Below is a small trained network, with its code and all its weights. Each question gives an input and a target symbol and asks what happens when units are switched off, that is, made to give their printed mean instead of their output.

import numpy as np


def w(rows, s, z=0):
    codes = np.array(rows[::2]) - 128.0
    scale = np.full(codes.shape[1], s)
    scale[-1] = z or s
    return codes * scale


def softmax(a):
    e = np.exp(a - a.max(-1, keepdims=True))
    return e / e.sum(-1, keepdims=True)


def log_softmax(a):
    a = a - a.max(-1, keepdims=True)
    return a - np.log(np.exp(a).sum(-1, keepdims=True))


def net(x, mask):
    ids = ['αγδεζηθλμξπστφω'.index(c) for c in x.split()]
    T = len(ids)
    res = E[ids] + P[:T]
    u = 0
    for l in range(3):
        r = res
        for j in range(2):
            rows = slice(2 * j, 2 * j + 2)
            q, k, v = (r @ M[l][rows].T for M in (Q, K, V))
            z = softmax(np.where(np.tri(T) > 0, q @ k.T / 2**0.5, -1e9)) @ v
            o = O[l][rows]
            res = res + np.where(mask[u + j], z, o[:, -1]) @ o[:, :-1]
        u += 2
    return log_softmax(res[-1] @ U[:, :-1].T + U[:, -1])


Q, K, V, O = {}, {}, {}, {}
E = w([
[109,73,118,144,117,87,50,107],'α',
[90,218,107,103,122,148,151,116],'γ',
[118,95,70,160,201,108,147,91],'δ',
[108,79,70,85,61,183,132,137],'ε',
[100,109,171,203,89,73,164,151],'ζ',
[175,116,60,172,117,161,121,52],'η',
[103,131,129,195,102,188,144,55],'θ',
[31,56,139,196,130,84,171,58],'λ',
[166,109,134,149,47,188,130,160],'μ',
[136,94,157,90,115,119,175,7],'ξ',
[87,85,188,34,99,132,136,136],'π',
[218,140,68,95,102,86,212,134],'σ',
[148,140,136,5,103,86,100,97],'τ',
[107,205,193,146,61,105,107,44],'φ',
[162,117,167,138,68,22,166,106],'ω',
],0.016)
P = w([
[180,173,194,144,112,15,20,96],'0',
[12,170,53,151,98,136,144,119],'1',
[2,184,72,135,89,128,155,113],'2',
[38,188,122,138,124,121,169,123],'3',
[57,161,121,123,112,128,164,111],'4',
[79,142,125,113,90,137,173,90],'5',
[90,130,112,101,69,133,164,82],'6',
[101,124,119,103,62,133,158,76],'7',
[111,121,134,97,52,134,166,59],'8',
[120,107,121,89,30,137,159,41],'9',
[132,103,146,79,7,151,163,27],'10',
[137,101,114,78,13,147,172,20],'11',
[131,102,74,100,29,135,168,24],'12',
],0.0064)
Q[0] = w([
[118,55,73,127,53,108,180,61],'0.h0',
[90,148,91,185,212,183,62,171],'0.h0',
[77,103,63,116,178,154,72,166],'0.h1',
[215,178,255,172,217,161,119,209],'0.h1',
],0.0068)
K[0] = w([
[193,113,222,79,138,83,114,93],'0.h0',
[75,178,89,86,56,166,213,110],'0.h0',
[103,176,138,140,117,147,253,127],'0.h1',
[21,162,43,143,255,114,144,205],'0.h1',
],0.0067)
V[0] = w([
[82,80,90,137,52,134,160,151],'0.h0',
[44,108,172,77,151,4,122,41],'0.h0',
[209,125,2,75,168,69,107,133],'0.h1',
[49,140,107,55,234,227,104,153],'0.h1',
],0.0079)
O[0] = w([
[136,60,223,157,89,197,59,196,144],'0.h0',
[30,170,191,134,201,93,155,150,247],'0.h0',
[156,25,135,45,149,22,91,112,100],'0.h1',
[54,142,1,92,49,127,111,88,38],'0.h1',
],0.0089,0.011)
Q[1] = w([
[106,166,201,172,108,147,220,95],'1.h0',
[179,134,161,17,79,172,140,122],'1.h0',
[93,150,254,157,222,124,177,142],'1.h1',
[198,110,204,123,120,126,187,144],'1.h1',
],0.0073)
K[1] = w([
[174,64,225,123,104,85,136,215],'1.h0',
[116,128,40,228,217,50,60,116],'1.h0',
[240,126,205,171,68,106,189,79],'1.h1',
[215,211,178,179,111,86,55,3],'1.h1',
],0.0049)
V[1] = w([
[180,125,236,117,166,176,49,202],'1.h0',
[120,131,122,234,162,86,74,111],'1.h0',
[29,82,184,68,172,117,1,76],'1.h1',
[134,215,160,63,64,62,117,179],'1.h1',
],0.0064)
O[1] = w([
[111,104,113,106,146,151,69,109,254],'1.h0',
[146,145,111,192,160,93,103,87,173],'1.h0',
[98,117,114,75,193,169,93,136,178],'1.h1',
[134,182,123,131,105,95,121,246,191],'1.h1',
],0.013,0.0096)
Q[2] = w([
[75,94,149,117,154,161,142,81],'2.h0',
[116,150,194,173,227,94,134,165],'2.h0',
[206,102,52,40,50,86,87,105],'2.h1',
[1,130,181,86,223,196,169,183],'2.h1',
],0.0071)
K[2] = w([
[211,187,217,75,222,108,140,54],'2.h0',
[154,168,62,39,4,62,101,82],'2.h0',
[185,34,111,245,10,217,197,45],'2.h1',
[129,237,184,160,253,93,101,69],'2.h1',
],0.0058)
V[2] = w([
[96,111,9,168,224,43,148,205],'2.h0',
[132,241,96,103,102,128,203,3],'2.h0',
[129,134,105,89,134,180,37,189],'2.h1',
[127,96,86,168,231,233,106,94],'2.h1',
],0.0058)
O[2] = w([
[240,51,103,140,17,4,131,101,204],'2.h0',
[138,249,175,58,178,15,62,69,2],'2.h0',
[151,228,2,170,232,175,158,163,248],'2.h1',
[46,118,54,174,50,7,228,129,199],'2.h1',
],0.0052,0.0056)
U = w([
[98,100,93,147,123,102,13,143,104],'α',
[184,195,101,17,102,114,37,102,155],'γ',
[140,92,116,83,163,122,144,31,122],'δ',
[191,78,78,117,2,183,116,160,180],'ε',
[38,78,157,196,105,121,190,125,6],'ζ',
[241,135,61,84,131,123,154,126,164],'η',
[167,142,65,223,81,159,85,30,135],'θ',
[102,120,58,171,152,93,166,117,111],'λ',
[147,134,114,218,41,216,150,71,133],'μ',
[92,199,146,124,126,135,113,60,110],'ξ',
[66,98,107,63,60,200,168,152,169],'π',
[192,106,142,123,57,75,172,137,177],'σ',
[68,114,134,9,132,112,142,159,120],'τ',
[110,248,96,124,112,159,109,147,145],'φ',
[151,157,200,182,109,111,174,217,85],'ω',
],0.0067,0.015)

Each question gives the input, a string of symbols that net reads in full, and the target symbol t.
The units are the heads (2 rows each of Q, K, V and O). Each row of codes is followed by its name. A weight is (code - 128) times the scale printed after its matrix; where a second scale follows, it is the last column's (O and U).
mask holds one flag per head, layer by layer. A switched-off head (its flag False) gives its mean, the last column of its rows in O, instead of its output. The means were averaged over made-up inputs and are rounded, as every weight is.
A unit's drop is (log p(t) with every unit on - log p(t) with that unit switched off) / (log p(t) with every unit on - log p(t) with every unit switched off).
The circuit of an input: a set's keep is (log p(t) with only the set's units on - log p(t) with every unit switched off) / (log p(t) with every unit on - log p(t) with every unit switched off). Starting from all 6 units, units are removed one at a time, each time the one whose removal leaves the highest keep (on an exact tie, the one counted first), for as long as the keep stays at least 0.8.
units of the circuit, in order: the units of the circuit, biggest drop first
unit that matters most: the unit with the biggest drop
which heads matter: for each layer, one digit per head in row order, 1 if its drop is at least 0.15 and else 0, layers parted by /
input φ τ ω α, target ω: units of the circuit, in order	1.h1, 0.h1
input ω ζ η, target α: units of the circuit, in order	1.h0, 0.h1
input λ α ε α ζ α, target ζ: unit that matters most	2.h1
input δ ω α ε δ, target σ: units of the circuit, in order	0.h0, 2.h0, 2.h1, 1.h0
input α φ α π φ ω η, target λ: which heads matter	01 / 11 / 01
input π α ξ α γ ζ ζ α γ ε δ φ ζ, target φ: units of the circuit, in order	2.h1, 1.h1, 2.h0
input γ α μ α τ, target γ: which heads matter	11 / 10 / 11
input ε α ε σ π α, target π: which heads matter	11 / 10 / 10
input α σ ε η ω ξ, target λ: units of the circuit, in order	2.h1, 1.h1, 1.h0
input α α θ τ α δ ε, target λ: units of the circuit, in order	2.h1, 1.h1, 1.h0
input ω τ ξ π, target α: which heads matter	01 / 10 / 00
input π ω δ φ μ, target φ: which heads matter	01 / 01 / 01
input θ ζ σ, target σ: which heads matter	00 / 11 / 01
input ε π σ φ δ θ, target π: which heads matter	10 / 10 / 10
input δ θ π, target σ: unit that matters most	2.h0
input μ ε δ λ, target μ: which heads matter	10 / 01 / 00
input λ α ζ, target ζ: which heads matter	10 / 01 / 01
input π λ δ α α φ, target φ: which heads matter	00 / 01 / 01
input δ σ ε, target σ: units of the circuit, in order	2.h0, 1.h0, 0.h0, 2.h1
input ε δ λ, target π: units of the circuit, in order	1.h0, 0.h0, 2.h0
input φ δ τ δ π ω α π ε ξ ω, target ω: which heads matter	11 / 01 / 00
input ω ε λ φ ε θ ε μ ζ ξ α δ, target α: unit that matters most	1.h0
input δ τ δ π η η α ω α α δ α, target σ: units of the circuit, in order	2.h0, 0.h1, 1.h0, 0.h0
input μ θ α, target μ: units of the circuit, in order	0.h0, 1.h1, 0.h1
input ζ α θ, target θ: units of the circuit, in order	1.h0, 0.h1
input α ζ μ θ, target μ: units of the circuit, in order	0.h0, 1.h1
input φ α φ δ ε, target ω: which heads matter	11 / 01 / 00
